Here is a tiny trained network, its code and every weight. The questions are about switching its units off for an input and a class, where a switched-off unit gives its printed mean instead of its output.

import numpy as np


def w(rows, s, z=0):
    codes = np.array(rows[::2]) - 128.0
    scale = np.full(codes.shape[1], s)
    scale[-1] = z or s
    return codes * scale


def f(y):
    return y / 2 * (1 + np.tanh(0.7978845608 * (y + 0.044715 * y**3)))


def log_softmax(a):
    a = a - a.max(-1, keepdims=True)
    return a - np.log(np.exp(a).sum(-1, keepdims=True))


def net(x, mask):
    res = np.array(x, float).reshape(1, 8) / 4 @ E
    y = f(res @ A[0][:, :-1].T + A[0][:, -1])
    res = res + np.where(mask, y, B[0][:, -1]) @ B[0][:, :-1]
    return log_softmax(res[-1] @ U[:, :-1].T + U[:, -1])


A, B = {}, {}
E = w([
[128,127,128],'x0',
[139,255,91],'x1',
[126,128,129],'x2',
[241,152,178],'x3',
[130,128,128],'x4',
[129,128,127],'x5',
[195,122,33],'x6',
[128,130,127],'x7',
],0.0075)
A[0] = w([
[182,137,157,37],'N1',
[114,121,147,3],'N2',
[192,141,163,55],'N3',
[153,141,147,31],'N4',
[86,156,203,54],'N5',
[147,29,141,84],'N6',
[110,202,115,108],'N7',
[193,145,169,85],'N8',
[166,98,2,70],'N9',
[131,82,132,36],'N10',
[99,168,97,223],'N11',
[155,111,102,183],'N12',
[201,147,183,123],'N13',
[70,126,60,93],'N14',
[71,166,222,75],'N15',
[135,121,130,15],'N16',
[116,203,111,36],'N17',
[143,29,148,59],'N18',
[116,212,114,36],'N19',
[49,119,74,48],'N20',
[115,212,108,49],'N21',
[204,137,167,101],'N22',
[156,207,116,142],'N23',
[39,157,63,59],'N24',
[117,195,112,81],'N25',
[77,116,89,40],'N26',
[142,136,68,106],'N27',
[122,138,141,57],'N28',
[209,95,61,90],'N29',
[69,117,92,41],'N30',
[117,196,113,43],'N31',
],0.0095,0.0051)
B[0] = w([
[102,169,79,125],'N1',
[166,216,105,83],'N2',
[84,161,78,151],'N3',
[120,183,103,95],'N4',
[145,217,172,154],'N5',
[218,82,67,193],'N6',
[187,94,118,182],'N7',
[69,137,84,176],'N8',
[142,252,224,208],'N9',
[178,167,91,103],'N10',
[123,44,146,254],'N11',
[109,100,157,195],'N12',
[44,104,75,227],'N13',
[72,122,96,168],'N14',
[146,233,206,201],'N15',
[154,204,94,80],'N16',
[196,139,90,142],'N17',
[226,90,55,180],'N18',
[199,124,94,154],'N19',
[86,158,53,161],'N20',
[208,119,90,162],'N21',
[61,121,75,198],'N22',
[146,56,133,239],'N23',
[54,118,91,180],'N24',
[185,118,107,155],'N25',
[109,175,83,121],'N26',
[135,142,169,149],'N27',
[137,177,125,92],'N28',
[113,182,201,199],'N29',
[110,178,70,128],'N30',
[190,145,93,136],'N31',
],0.027,0.0033)
U = w([
[254,36,116,94],'0',
[154,45,181,254],'1',
[100,92,100,56],'2',
[184,143,234,72],'3',
],0.0058,0.007)

Each question gives the input, the list of numbers given to net, and the class t.
The units are the neurons (one row each of A and B). Each row of codes is followed by its name. A weight is (code - 128) times the scale printed after its matrix; where a second scale follows, it is the last column's (A, B and U).
mask holds one flag per neuron, in row order. A switched-off neuron (its flag False) gives its mean, the last column of its row in B, instead of its output. The means were averaged over made-up inputs and are rounded, as every weight is.
A unit's drop is (log p(t) with every unit on - log p(t) with that unit switched off) / (log p(t) with every unit on - log p(t) with every unit switched off).
The circuit of an input: a set's keep is (log p(t) with only the set's units on - log p(t) with every unit switched off) / (log p(t) with every unit on - log p(t) with every unit switched off). Starting from the 12 units with the biggest drops (on a tie, the unit counted first), units are removed one at a time, each time the one whose removal leaves the highest keep (on an exact tie, the one counted first), for as long as the keep stays at least 0.8.
units of the circuit, in order: the units of the circuit, biggest drop first
most important unit: the unit with the biggest drop
k most important neurons: the k neurons with the biggest drops, biggest first
drop of u: that unit's drop, to one decimal
input [-3,-4,5,-2,-5,5,0,1], class 0: 2 most important neurons -> N6, N18
input [-3,-4,5,-8,-1,-2,-8,6], class 2: units of the circuit, in order -> N20, N30
input [-2,2,8,1,2,-7,-8,-4], class 3: units of the circuit, in order -> N15
input [2,-3,0,-1,4,2,-7,2], class 3: units of the circuit, in order -> N15, N5
input [6,5,-4,7,-1,-8,1,1], class 2: 4 most important neurons -> N13, N22, N8, N3
input [-4,-3,0,-1,-6,-6,-7,1], class 3: units of the circuit, in order -> N15, N5
input [4,6,7,7,7,7,8,-5], class 3: 2 most important neurons -> N9, N29
input [-6,0,-7,-8,-4,6,5,3], class 2: 3 most important neurons -> N20, N24, N14
input [-3,3,4,-2,1,8,4,0], class 3: 2 most important neurons -> N9, N13
input [-3,7,6,7,3,4,0,-2], class 0: 2 most important neurons -> N23, N21
input [-1,-1,8,2,-1,-1,-4,2], class 3: 2 most important neurons -> N15, N23
input [3,7,-2,-6,-1,5,6,3], class 0: drop of N7 -> 0.2
input [-6,-5,3,0,-1,-8,8,-5], class 3: drop of N12 -> 0.0
input [3,-7,5,-5,-2,5,-1,-7], class 0: drop of N18 -> 0.2
input [-3,0,6,5,3,2,-3,2], class 2: most important unit -> N13
input [4,0,4,-6,2,4,-2,-5], class 2: 2 most important neurons -> N20, N24
